lav: [-29.0  20.0  12.1 -39.6 -45.0   9.2 -25.3  35.7 -15.7 -49.9  24.5  -4.2
 -14.5  20.3  30.2 -12.3 -36.4   9.3  15.2  23.1 -36.3  25.4  -6.3 -72.5
  14.5 -20.8  42.2 -35.0 -25.5  14.7 -41.6  23.6  41.1 -48.8 -19.5  27.0
  -0.1  12.0   3.5  15.2 -57.1  -0.9 -23.6 -30.8 -22.7 -26.6  40.7 -32.3]
Vep: [-11.9  29.2 -47.4 -35.7 -62.4 -31.8   7.7  -4.9 -22.8 -62.8 -35.8 -44.9
 -62.4 -50.2  30.8  -3.0 -24.7  17.0 -26.3 -31.7 -51.9  24.1  -1.0  -9.1
 -20.1  -8.5   1.4 -27.7 -13.0   3.7 -45.4  24.8  19.6 -64.1   8.3  55.6
  -6.9   0.1 -11.1  40.6  55.2  19.6   3.6  15.8  18.4 -13.5 -12.9 -27.6]
medo: [-28.8  59.0  39.9 -19.4  49.5 -26.7  -2.6  34.2  12.2  62.2 -51.2  31.8
  84.1  26.2  24.8 -24.7  -1.5 -45.5  25.9  -6.3  39.7 -14.1  39.4  44.1
  -6.1 -77.2  -6.0  14.2  -4.1  16.5  38.5 -41.2   6.6  36.0 -19.4 -81.2
 -50.6 -28.1   8.5 -65.8 -60.5  16.5 -26.5 -29.5 -44.3  33.3   7.4  -7.7]
after: [-57.1] => [-0.9]
after: [-0.9] => [-23.6]
after: [-35.7] => [-62.4]
after: [-20.1] => [-8.5]
after: [49.5] => [-26.7]
after: [-29.5] => [-44.3]

Riza: [ 47.5 -23.3 -20.8 -17.7  -4.9  17.1 -20.3  52.6  11.6  14.0  -3.7  17.8
  25.0  -0.4  36.1  12.6 -44.4   4.8 -25.9  -8.4 -13.2  23.0 -32.0  -6.9
  -3.7  -7.8 -24.2]
Zek: [  2.0   4.2  -4.4  25.5 -14.2 -20.6  10.2  -5.1 -24.3 -25.5 -58.1 -24.5
  17.9 -27.9 -35.1  11.2  12.8  20.4 -20.8  -3.7 -37.0  -8.5  19.8   2.8
  -3.4 -47.0 -23.1]
Dil: [ 30.8 -21.5 -10.6  10.2  -2.0   5.0 -19.8  35.1 -18.7   6.7 -45.4  -4.0
  28.9  -8.9  11.8  17.4 -26.2   9.3 -36.9   1.2 -48.7  17.4 -34.0   6.1
 -11.9 -35.6 -33.9]
Loz: [  2.4  18.8 -24.7 -33.7   7.5  32.4   2.2  17.3  38.0  22.2  46.6   5.9
 -32.6  45.0  15.9   8.9 -15.4  -9.3  -4.0  -0.6  -3.5  -8.0  37.6 -29.8
   9.2  26.9  12.9]
fos: [ 41.6 -10.5 -28.3 -31.4  -4.8  23.7  -9.2  60.3  31.6  14.3  23.3  22.2
   8.6  11.7  33.3  10.5 -42.7  -0.4 -15.5   1.5   3.7  14.2  -3.8 -21.3
   4.4   9.7 -11.6]
lopel: [-10.4   7.7   7.6  23.3 -20.7 -38.4  26.0  -4.7 -15.3 -42.3 -35.7 -15.6
  15.9 -45.1 -43.1  -5.6  27.7  19.1  10.0 -15.4  16.5 -15.3  31.4   6.1
   4.7 -28.2  -5.5]
fur: [ -9.8  22.6 -18.9 -28.8  12.3  32.3   0.7  -2.3  31.2  24.7  47.4   2.7
 -40.3  51.7  11.1   7.7  -5.6 -13.6   0.3  18.0  -8.4 -10.9  36.7 -25.1
   7.0  30.0  16.6]
lav: [-39.5  -1.0  35.9  10.5  17.1  -7.4  -3.7 -51.5 -11.8   8.7  26.6   4.1
 -16.5   6.3   3.2 -22.2  27.9 -18.7  35.7   9.5  35.0   0.4 -28.0  23.1
  -3.7  33.1  30.7]
gotu: [ 38.6  -4.7 -30.4 -34.9  -3.7  25.3  -5.8 -28.0  36.7  14.7  29.7  20.6
   0.9  16.4  32.2   9.5 -39.9   1.3 -13.6  -0.7   4.5   9.9   6.5 -24.8
   6.9  13.0  -7.5]
after: [-27.9] => [-35.1]
after: [-32.0] => [-6.9]
after: [4.7] => [-28.2]
after: [35.0] => [0.4]

Sidib: [-14.9 -43.2 -35.9 -38.3  17.4 -24.9 -50.1 -28.1  -9.1  40.9 -46.0 -32.4
 -35.8 -42.4 -26.7  32.5  20.0 -31.9 -41.9 -33.6 -43.6  18.3  17.8  42.9
  12.6 -13.8 -57.7  -9.9]
Vep: [-35.9 -51.4 -42.5 -59.0   9.5 -45.9 -62.5 -30.1 -18.8  43.8 -44.2 -32.9
 -43.5 -23.3 -46.4  40.7  -5.6 -44.3 -37.2 -35.7 -60.8  35.7  -5.5  50.8
  -2.1  46.0 -44.2 -25.5]
Loz: [  8.5  44.2  37.7  43.0  -3.4  31.3  56.2  21.8  14.7 -26.9  39.3  27.2
  36.5  41.7  28.9 -29.3 -15.8  25.2  32.8  34.4  63.2 -13.9 -27.4 -39.1
 -25.6 -17.1  59.7   9.4]
fos: [ 31.4  -9.2  44.7  -4.5 -12.6  45.6  -2.8  -7.0  21.6 -52.3  -4.1 -20.9
  -8.8  38.3  49.9 -49.7 -29.2   3.1 -13.6  -6.8  11.8 -36.9   5.0 -62.9
   2.6 -22.3  64.4  17.9]
lopel: [ 50.7 -39.3  46.9 -49.0  34.6  35.7 -43.3 -12.4  13.8  14.4 -13.9 -37.6
 -40.6  43.5  35.4  26.0  17.5 -10.7 -20.9 -21.4 -50.4   4.5 -11.2  38.5
  -4.8  26.9  61.9  24.3]
Riza: [-20.5  64.7 -34.2  68.3  27.9 -27.1  76.2  35.0 -19.9  50.1  50.8  56.7
  52.6 -32.7 -37.4  42.7  32.5  38.9  51.2  48.9  58.1  23.1 -15.3  54.8
 -16.8  46.0 -44.2  40.2]
medo: [-35.9 -51.4 -42.5 -59.0   9.5 -45.9 -62.5 -30.1 -18.8  43.8 -44.2 -32.9
 -43.5 -23.3 -46.4  40.7  22.9 -44.3 -37.2 -35.7 -60.8  35.7  -5.5 -14.8
  -2.1  13.8 -51.1 -14.8]
gotu: [  8.5  44.2  37.7  43.0  -3.4  31.3  56.2  21.8  14.7 -26.9  39.3  27.2
  36.5  41.7  28.9 -29.3  25.4  25.2  32.8  34.4  63.2 -13.9 -27.4 -39.1
 -25.6 -17.1  59.7   9.4]
after: [-14.9] => [-43.2]
find: [ 31.4  -9.2  44.7  -4.5 -12.6  45.6  -2.8  -7.0  21.6 -52.3  -4.1 -20.9
  -8.8  38.3  49.9 -49.7 -29.2   3.1 -13.6  -6.8  11.8 -36.9   5.0 -62.9
   2.6 -22.3  64.4  17.9] => fos
after: [18.3] => [17.8]
after: [38.3] => [49.9]

Vep: [ 15.7   9.8 -17.1 -27.5  -3.2  24.5 -18.7 -14.9   3.9 -49.4   0.6   7.1
 -29.5  17.9 -13.0  -2.4  -1.4  17.5   8.9  -2.7   9.2 -15.6  12.3   5.8
   1.1  -4.2   7.1 -20.1   8.9 -14.5]
lopel: [  8.8   8.7  -9.9 -22.0   1.7  13.8 -11.6  -9.1  -6.2 -25.8  -3.1  -2.0
  -0.1   9.1  -5.6   5.9  -5.6  15.3  10.3   1.9   1.1 -16.8  20.5  10.6
  -4.7  -2.3   9.4 -22.9   9.4  -8.3]
medo: [ 17.5   0.0 -14.1 -26.9  -6.7  26.7 -20.3  -8.3   7.6 -49.1  -1.9   8.5
 -37.8  11.9  -9.6  -5.4  -2.4   5.2   7.5   3.6  12.1 -19.2   8.1  -4.1
   5.3  -3.4   2.5 -12.5   0.3 -13.4]
fur: [-29.4   8.5 -14.4 -46.2 -17.2 -12.9  17.7 -11.6  -7.7  42.3 -25.1 -21.7
  35.5 -39.1  27.0  23.1 -18.4 -29.4   6.0   8.5  15.4 -48.7  61.8   0.6
  30.3  26.9  44.2 -34.2 -15.9  15.0]
Loz: [  7.9  11.6 -13.6 -21.0  -1.5  14.6  -4.8 -13.7   0.6 -30.7   0.2   3.0
 -14.1  12.6  -8.8   0.9  -1.4  15.8   6.8  -4.4   5.7 -11.2  13.3   8.5
   0.6  -1.7   9.2 -18.6   9.1  -9.4]
Zek: [  8.8  -1.4  -6.2  -4.6  -5.0  12.3  -8.7  -4.0  11.0 -26.0   3.7  10.0
 -32.5   8.9  -7.6  -9.5   4.3   0.7  -3.5  -3.1   8.2   1.2 -10.5  -6.9
   5.5  -2.8  -4.6   5.0  -1.8  -6.8]
gotu: [  7.8  -7.7   1.2  -2.5  -0.9   8.1  -7.4   4.8   1.7 -12.4  -1.2   2.5
 -10.5   0.8  -1.1  -2.8  -1.4  -3.8   1.9   6.5   1.4  -4.9  -2.6  -5.9
  -1.0  -2.7  -5.6   2.5  -3.5  -3.2]
after: [-3.4] => [2.5]
after: [-2.6] => [-5.9]
after: [-4.9] => [-2.6]

Zek: [ 33.2   7.8  23.5  15.0   9.8   4.0  26.3 -14.6  26.2 -38.5  12.3]
lopel: [ 20.2   7.8  23.5  15.0   9.9   4.0  26.3 -14.6  26.2 -38.5  12.3]
medo: [-14.1 -51.6 -35.2  19.4 -48.3 -11.8  -3.0 -44.5  20.9  -3.8  22.3]
fos: [-53.8 -20.9 -56.6 -48.2 -10.2  59.8  51.1 -20.9 -12.7 -31.5  17.6]
fur: [-10.4  -8.0 -43.3  -0.4  42.7   5.7 -40.0  26.4 -37.2  23.3  48.2]
after: [-48.2] => [-10.2]
after: [9.9] => [4.0]
after: [59.8] => [51.1]
after: [-44.5] => [20.9]

Riza: [ 45.4  45.5 -15.0 -11.8   5.7]
gotu: [ 76.3 -57.8  45.3   5.8  40.4]
medo: [ 63.9 -46.7 -22.7   9.8  21.7]
after: [5.8] => [40.4]
after: [-22.7] => [9.8]
after: [9.8] => [21.7]
after: [-11.8] => [5.7]
after: [45.4] => [45.5]
after: [-15.0] => [-11.8]
after: [45.3] => [5.8]

lav: [ 10.6 -24.9  29.6 -23.7  13.9]
fur: [-42.8 -24.8 -52.5 -40.0  33.1]
Zek: [-23.4 -62.0 -35.3  23.9 -12.5]
gotu: [ 27.1 -19.3 -52.4  59.0 -43.7]
fos: [-35.7  -9.0  34.1 -45.1  35.7]
after: [-52.4] => [59.0]
after: [-24.8] => [-52.5]
after: [59.0] => [-43.7]

